Below is a small trained network, with its code and all its weights. Each question gives an input and a class and asks what happens when units are switched off, that is, made to give their printed mean instead of their output.

import numpy as np


def w(rows, s, z=0):
    codes = np.array(rows[::2]) - 128.0
    scale = np.full(codes.shape[1], s)
    scale[-1] = z or s
    return codes * scale


def norm(h):
    return h / np.sqrt((h * h).mean(-1, keepdims=True) + 1e-5)


def f(y):
    return y / 2 * (1 + np.tanh(0.7978845608 * (y + 0.044715 * y**3)))


def log_softmax(a):
    a = a - a.max(-1, keepdims=True)
    return a - np.log(np.exp(a).sum(-1, keepdims=True))


def net(x, mask):
    res = np.array(x, float).reshape(1, 5) / 4 @ E
    u = 0
    for l in range(2):
        y = f(norm(res) @ A[l][:, :-1].T + A[l][:, -1])
        res = res + np.where(mask[u : u + 4], y, B[l][:, -1]) @ B[l][:, :-1]
        u += 4
    return log_softmax(norm(res)[-1] @ U[:, :-1].T + U[:, -1])


A, B = {}, {}
E = w([
[221,99,213,121,152,97,141],'x0',
[2,145,67,173,130,133,125],'x1',
[151,122,96,141,102,134,159],'x2',
[163,183,86,68,152,148,123],'x3',
[129,119,128,139,126,126,130],'x4',
],0.0099)
A[0] = w([
[46,68,111,218,207,2,178,177],'L0N0',
[147,173,139,137,85,184,42,226],'L0N1',
[137,102,170,79,191,69,86,231],'L0N2',
[63,192,125,105,195,245,19,254],'L0N3',
],0.0065,0.0045)
B[0] = w([
[155,174,89,138,166,85,128,231],'L0N0',
[205,89,162,105,159,37,146,179],'L0N1',
[160,159,151,123,136,73,244,210],'L0N2',
[132,169,34,227,118,110,164,253],'L0N3',
],0.011,0.0066)
A[1] = w([
[135,8,102,202,93,77,216,230],'L1N0',
[64,145,120,136,139,137,157,132],'L1N1',
[184,164,51,53,38,184,105,252],'L1N2',
[1,117,80,87,195,186,76,229],'L1N3',
],0.0087,0.0046)
B[1] = w([
[169,171,138,104,200,63,158,245],'L1N0',
[85,222,53,201,15,81,170,144],'L1N1',
[117,200,173,211,185,29,145,172],'L1N2',
[150,207,159,251,2,111,202,159],'L1N3',
],0.0088,0.011)
U = w([
[110,158,76,145,225,35,170,249],'0',
[149,120,216,121,170,118,168,253],'1',
[76,96,99,92,116,152,117,3],'2',
[69,57,82,61,117,161,103,3],'3',
[85,87,115,85,96,165,126,3],'4',
[87,64,93,123,153,173,88,3],'5',
[60,194,104,249,78,184,181,249],'6',
],0.013,0.0047)

Each question gives the input, the list of numbers given to net, and the class t.
The units are the neurons (one row each of A and B). Each row of codes is followed by its name. A weight is (code - 128) times the scale printed after its matrix; where a second scale follows, it is the last column's (A, B and U).
mask holds one flag per neuron, layer by layer. A switched-off neuron (its flag False) gives its mean, the last column of its row in B, instead of its output. The means were averaged over made-up inputs and are rounded, as every weight is.
A unit's drop is (log p(t) with every unit on - log p(t) with that unit switched off) / (log p(t) with every unit on - log p(t) with every unit switched off).
The circuit of an input: a set's keep is (log p(t) with only the set's units on - log p(t) with every unit switched off) / (log p(t) with every unit on - log p(t) with every unit switched off). Starting from all 8 units, units are removed one at a time, each time the one whose removal leaves the highest keep (on an exact tie, the one counted first), for as long as the keep stays at least 0.8.
units of the circuit, in order: the units of the circuit, biggest drop first
k most important neurons: the k neurons with the biggest drops, biggest first
top k neurons in layer l: the k neurons of layer l with the biggest drops, biggest first
drop when u is switched off: that unit's drop, to one decimal
input [5,-3,1,6,-6], class 1: units of the circuit, in order => (L0N3, L0N0)
input [0,3,2,7,8], class 6: units of the circuit, in order => (L0N2, L1N0)
input [2,-1,-1,-4,-2], class 1: units of the circuit, in order => (L0N3)
input [-2,7,-1,4,5], class 6: 2 most important neurons => (L1N3, L0N2)
input [-4,1,-3,7,-1], class 6: 3 most important neurons => (L0N2, L1N0, L0N0)
input [-1,3,4,0,-8], class 6: 4 most important neurons => (L0N2, L1N3, L0N1, L1N1)
input [4,-2,7,-1,2], class 1: 4 most important neurons => (L0N3, L0N0, L1N1, L1N2)
input [-4,3,6,8,6], class 6: top 2 neurons in layer 1 => (L1N3, L1N0)
input [4,-4,-1,6,-1], class 1: 4 most important neurons => (L0N3, L0N0, L1N0, L1N1)
input [8,0,-3,8,-7], class 1: top 2 neurons in layer 1 => (L1N0, L1N1)
input [5,0,-7,1,-6], class 1: top 2 neurons in layer 1 => (L1N2, L1N1)
input [4,-1,5,-3,-2], class 1: drop when L1N0 is switched off => -0.3
input [3,0,6,2,5], class 1: drop when L0N3 is switched off => 0.9
input [-4,2,-2,4,1], class 6: drop when L0N1 is switched off => -0.1
input [-1,3,4,5,7], class 6: top neuron in layer 0 => (L0N2)
